Small tables with named rows and columns. After each table, cells are looked up by row and column.

Table suvateg
	duvifu	fogu
laruman	0.04	2.12
kefa	2.44	0.76
mepado	1.21	0.69
gazogoz	-4.83	3.46
zirobeg	2.58	0.84
vuk	5.24	3.10
zade	3.30	3.23
lonimir	-1.53	0.71
gomigi	-7.49	-1.62
fafi	-4.13	2.03

What is the fogu of gazogoz in suvateg? 3.46
What is the duvifu of zirobeg in suvateg? 2.58
What is the duvifu of laruman in suvateg? 0.04
What is the duvifu of gazogoz in suvateg? -4.83
What is the duvifu of kefa in suvateg? 2.44
What is the fogu of gomigi in suvateg? -1.62
What is the fogu of zirobeg in suvateg? 0.84
What is the fogu of kefa in suvateg? 0.76
What is the duvifu of vuk in suvateg? 5.24
What is the fogu of mepado in suvateg? 0.69
What is the duvifu of zade in suvateg? 3.30
What is the duvifu of fafi in suvateg? -4.13
What is the fogu of zade in suvateg? 3.23
What is the fogu of laruman in suvateg? 2.12
What is the duvifu of mepado in suvateg? 1.21
What is the fogu of lonimir in suvateg? 0.71
What is the duvifu of lonimir in suvateg? -1.53
Which row has the largest fogu? gazogoz

nagalib:
cols = muza, dinur, beb
mos: [170, 129, 135]
vob: [85, 172, 204]
roril: [172, 170, 105]
salag: [146, 67, 53]
ref: [185, 140, 119]
gozovo: [105, 75, 44]
bani: [216, 14, 167]
nof: [158, 172, 108]
sukoma: [155, 145, 178]
rikide: [126, 99, 159]
baseb: [98, 148, 208]

dinur of bani = 14
beb of sukoma = 178
beb of rikide = 159
dinur of nof = 172
muza of sukoma = 155
beb of salag = 53
muza of roril = 172
muza of ref = 185
dinur of vob = 172
muza of nof = 158
beb of mos = 135
beb of gozovo = 44
muza of rikide = 126
beb of roril = 105
muza of baseb = 98
dinur of salag = 67
beb of nof = 108
beb of baseb = 208
Which row has the largest beb? baseb

bod =
fields: bonape, fol, ledo, ras, ful, luz, nar, devabiv, zube, saro
demiz: [76, 58, 55, 148, 59, 129, 201, 158, 159, 204]
binor: [132, 91, 199, 128, 108, 213, 88, 131, 172, 151]
kag: [203, 152, 89, 74, 209, 148, 123, 181, 209, 145]
todifak: [161, 184, 6, 159, 169, 136, 156, 151, 53, 78]
ziru: [205, 74, 95, 182, 127, 51, 98, 94, 131, 87]
nural: [97, 129, 185, 123, 206, 89, 144, 129, 183, 30]
kab: [192, 153, 61, 134, 39, 96, 115, 93, 56, 226]
tizupi: [1, 138, 83, 140, 46, 153, 91, 75, 178, 82]
mugotog: [132, 131, 227, 175, 61, 111, 136, 120, 107, 78]
sapu: [100, 106, 151, 92, 129, 162, 127, 58, 90, 119]
nunevi: [88, 160, 183, 180, 169, 67, 118, 116, 75, 200]
vepofor: [86, 123, 110, 45, 70, 81, 38, 188, 128, 141]
bepuri: [187, 75, 112, 103, 112, 64, 73, 100, 68, 13]

bonape of nural = 97
nar of mugotog = 136
ful of nural = 206
bonape of binor = 132
luz of todifak = 136
ful of todifak = 169
fol of demiz = 58
fol of bepuri = 75
zube of nunevi = 75
ful of vepofor = 70
ledo of ziru = 95
devabiv of binor = 131
devabiv of kag = 181
zube of todifak = 53
nar of kab = 115

Table taz
          mokaz  solasu     nek     fes    zugu  tukisad    mezu
sil      -26496   13177   25585  -72170  -37300    -2499    7015
nad       -5451   -7059  -27793  -35280  -27096   -30321  -34530
mab       -3723   13030  -12208   59198   41116    12959    8509
modutos   -2610    1262  -61296  -43463  -34244   -54309  -67255
kemoku   -40137   51865  -32003    1060   46867   -22494  -17615
viduge    15733  -33042    8516   24637  -12578    15055   10637
nop      -23078   33468  -77554  -19624   14293   -60448  -68882
vatek    -11752   -4569   49338    8513    5094    38063   49051
gif       -3212   -6898   32540   60611   37754    41877   48073
ruv       20391  -43866   21200   13782  -28942    20892   17239
dig        9281  -27147   42312  -16642  -43347    29169   29704
sor       20124  -49190   87731    8806  -43092    69009   74856

viduge, mokaz => 15733
nad, fes => -35280
kemoku, mokaz => -40137
vatek, fes => 8513
nad, mokaz => -5451
mab, zugu => 41116
modutos, mezu => -67255
dig, zugu => -43347
mab, solasu => 13030
ruv, nek => 21200
vatek, zugu => 5094
vatek, solasu => -4569
viduge, tukisad => 15055
sil, mezu => 7015
mab, mokaz => -3723
Row with the largest zugu: kemoku

Table debaro
	fis	milu	mok
nez	38231	91992	42176
vegipab	43739	98917	52070
feda	46480	78764	51284
mam	35750	98161	56012
pigar	17677	65758	7459
zibuta	9166	97445	73444
malara	45862	53024	95452
bilitez	54277	90398	83272
mav	48897	61713	50897
gatuvu	40580	98643	52701
ripeka	31720	83453	30341

malara, fis -> 45862
vegipab, mok -> 52070
mav, milu -> 61713
bilitez, milu -> 90398
mam, fis -> 35750
nez, mok -> 42176
mav, mok -> 50897
nez, milu -> 91992
feda, mok -> 51284
vegipab, milu -> 98917
mav, fis -> 48897
malara, mok -> 95452
malara, milu -> 53024
ripeka, fis -> 31720
gatuvu, fis -> 40580
zibuta, milu -> 97445
zibuta, mok -> 73444
gatuvu, milu -> 98643
ripeka, milu -> 83453
bilitez, mok -> 83272

bazum.csv
,pov,tinabu,sebore,rogorid,tubu,zapa,zur,terubov,pumer
fudaf,134,131,192,94,136,189,144,105,48
zabiput,201,166,162,157,155,166,173,188,141
dogadud,129,146,130,155,139,132,143,148,172
nomug,227,176,176,149,144,188,192,212,120
fen,174,164,123,187,161,124,156,187,211
mig,45,100,137,118,163,114,80,31,128
zam,106,129,126,154,166,115,113,104,176
guzi,224,179,160,164,141,175,194,224,150
fava,203,164,172,145,153,177,174,182,120
gigetor,46,112,101,156,158,84,86,67,202
pakos,155,144,155,148,171,145,138,132,140
mugepor,176,160,145,162,149,149,162,178,163

pumer of mugepor: 163
zapa of fava: 177
tubu of nomug: 144
tubu of dogadud: 139
zapa of gigetor: 84
sebore of mugepor: 145
zur of dogadud: 143
terubov of zabiput: 188
tinabu of pakos: 144
rogorid of mig: 118
pumer of pakos: 140
pumer of gigetor: 202
sebore of fen: 123
tubu of fudaf: 136
pov of fudaf: 134
pumer of nomug: 120

gomepa:
	guti	tasino	dama	kanil	nogop	zalal	bamat	vus	gis	vez
dalum	1.61	2.08	1.48	1.57	0.80	7.95	-2.16	4.79	4.88	3.27
didomet	2.96	-0.62	1.69	-3.55	-1.60	5.63	-3.33	3.71	6.03	0.32
vatol	1.12	1.62	2.15	2.15	-0.70	5.94	-1.59	4.88	6.18	2.90
tem	5.08	2.39	6.35	6.64	-4.77	-3.12	4.84	-0.41	5.62	-1.03
fuvomuz	0.21	2.81	0.79	0.50	0.69	5.79	-1.67	4.86	4.46	2.33
vonem	3.53	-1.22	1.80	-3.03	-1.82	6.65	-3.24	4.13	5.74	1.38
muf	3.24	-0.34	1.85	-3.30	-1.69	7.07	-0.94	3.73	4.50	1.93
nep	4.48	2.81	5.85	5.87	-4.96	-4.57	4.58	-0.30	6.56	0.18
kefito	4.54	4.07	6.92	5.03	1.03	1.11	3.08	1.39	4.16	-2.13
demu	6.08	3.12	5.38	5.08	-5.15	-4.65	3.77	0.30	5.87	-1.67
sivubur	2.37	-0.84	1.23	-3.50	-1.68	8.10	-0.78	4.24	5.68	0.19

fuvomuz, vus -> 4.86
muf, vus -> 3.73
demu, tasino -> 3.12
demu, guti -> 6.08
kefito, gis -> 4.16
kefito, vus -> 1.39
fuvomuz, gis -> 4.46
demu, nogop -> -5.15
muf, vez -> 1.93
demu, zalal -> -4.65
vonem, kanil -> -3.03
fuvomuz, guti -> 0.21

dov:
	mabokav	gulobup	niba	zulazap	datani
bivir	44.678	13.454	9.395	-19.140	32.075
bal	-81.186	29.072	73.092	46.983	83.678
buniz	28.387	24.850	37.010	-43.813	-6.432
vin	-59.379	65.996	5.029	56.157	-35.688
zogasu	76.019	73.144	-20.768	3.149	69.463

What is the mabokav of zogasu in dov? 76.019
What is the datani of bal in dov? 83.678
What is the mabokav of bal in dov? -81.186
What is the mabokav of buniz in dov? 28.387
What is the zulazap of buniz in dov? -43.813
What is the mabokav of vin in dov? -59.379
Row with the largest datani: bal

sodufa
fields: tis, noreg, tikigu, tufifis
fosi: [4127, 4620, 6220, 5725]
legip: [4267, 4591, 6053, 5600]
karim: [4607, 4542, 5671, 5257]
libe: [2882, 3926, 7234, 6230]
nem: [1832, 2627, 7775, 6034]
zif: [2849, 3648, 7149, 6034]
garif: [5410, 5402, 5214, 5277]
sus: [5902, 5430, 4705, 4854]
fuluked: [6293, 5760, 4460, 4793]
vek: [5606, 5466, 5027, 5152]
zof: [7090, 6130, 3786, 4381]

fuluked, noreg: 5760
zif, noreg: 3648
garif, noreg: 5402
garif, tikigu: 5214
zof, tikigu: 3786
vek, noreg: 5466
sus, tis: 5902
legip, noreg: 4591
vek, tis: 5606
zif, tikigu: 7149
zof, noreg: 6130
legip, tis: 4267
libe, tufifis: 6230
libe, tis: 2882
garif, tis: 5410
Row with the largest tufifis: libe

